Below is a small trained network, with its code and all its weights. Each question gives an input and a class and asks what happens when units are switched off, that is, made to give their printed mean instead of their output.

import numpy as np


def w(rows, s, z=0):
    codes = np.array(rows[::2]) - 128.0
    scale = np.full(codes.shape[1], s)
    scale[-1] = z or s
    return codes * scale


def f(y):
    return np.maximum(y, 0)


def log_softmax(a):
    a = a - a.max(-1, keepdims=True)
    return a - np.log(np.exp(a).sum(-1, keepdims=True))


def net(x, mask):
    res = np.array(x, float).reshape(1, 2) / 4 @ E
    y = f(res @ A[0][:, :-1].T + A[0][:, -1])
    res = res + np.where(mask, y, B[0][:, -1]) @ B[0][:, :-1]
    return log_softmax(res[-1] @ U[:, :-1].T + U[:, -1])


A, B = {}, {}
E = w([
[37,236,247],'x0',
[172,254,28],'x1',
],0.0072)
A[0] = w([
[51,217,203,111],'N0',
[62,176,167,134],'N1',
[87,44,169,106],'N2',
[138,195,97,95],'N3',
[98,44,199,96],'N4',
[142,208,96,190],'N5',
[49,218,200,84],'N6',
[82,70,176,154],'N7',
[171,97,85,254],'N8',
[215,255,29,123],'N9',
],0.0081)
B[0] = w([
[145,8,83,224],'N0',
[109,35,63,197],'N1',
[234,178,202,186],'N2',
[253,174,211,157],'N3',
[222,181,184,193],'N4',
[127,142,234,213],'N5',
[173,2,58,210],'N6',
[162,181,217,205],'N7',
[26,36,163,255],'N8',
[183,106,193,230],'N9',
],0.0071,0.008)
U = w([
[211,176,198,110],'0',
[128,50,86,85],'1',
[2,149,171,254],'2',
[109,213,49,3],'3',
[101,217,66,3],'4',
[113,190,49,4],'5',
[105,215,58,3],'6',
],0.017,0.0084)

Each question gives the input, the list of numbers given to net, and the class t.
The units are the neurons (one row each of A and B). Each row of codes is followed by its name. A weight is (code - 128) times the scale printed after its matrix; where a second scale follows, it is the last column's (A, B and U).
mask holds one flag per neuron, in row order. A switched-off neuron (its flag False) gives its mean, the last column of its row in B, instead of its output. The means were averaged over made-up inputs and are rounded, as every weight is.
A unit's drop is (log p(t) with every unit on - log p(t) with that unit switched off) / (log p(t) with every unit on - log p(t) with every unit switched off).
The circuit of an input: a set's keep is (log p(t) with only the set's units on - log p(t) with every unit switched off) / (log p(t) with every unit on - log p(t) with every unit switched off). Starting from all 10 units, units are removed one at a time, each time the one whose removal leaves the highest keep (on an exact tie, the one counted first), for as long as the keep stays at least 0.8.
circuit, biggest first: the units of the circuit, biggest drop first
top k neurons: the k neurons with the biggest drops, biggest first
drop when u is switched off: that unit's drop, to one decimal
input [-5,-6], class 0: circuit, biggest first	(N2 N4)
input [-5,-5], class 0: circuit, biggest first	(N2 N0)
input [-7,7], class 0: circuit, biggest first	(N9)
input [-3,-2], class 2: top 2 neurons	(N6 N0)
input [-4,-5], class 0: circuit, biggest first	(N2 N0)
input [-3,-3], class 2: top 2 neurons	(N6 N0)
input [5,-1], class 1: drop when N6 is switched off	0.2
input [-2,-2], class 2: drop when N6 is switched off	0.3
input [7,0], class 1: drop when N2 is switched off	0.0
input [6,-2], class 1: top 2 neurons	(N6 N0)
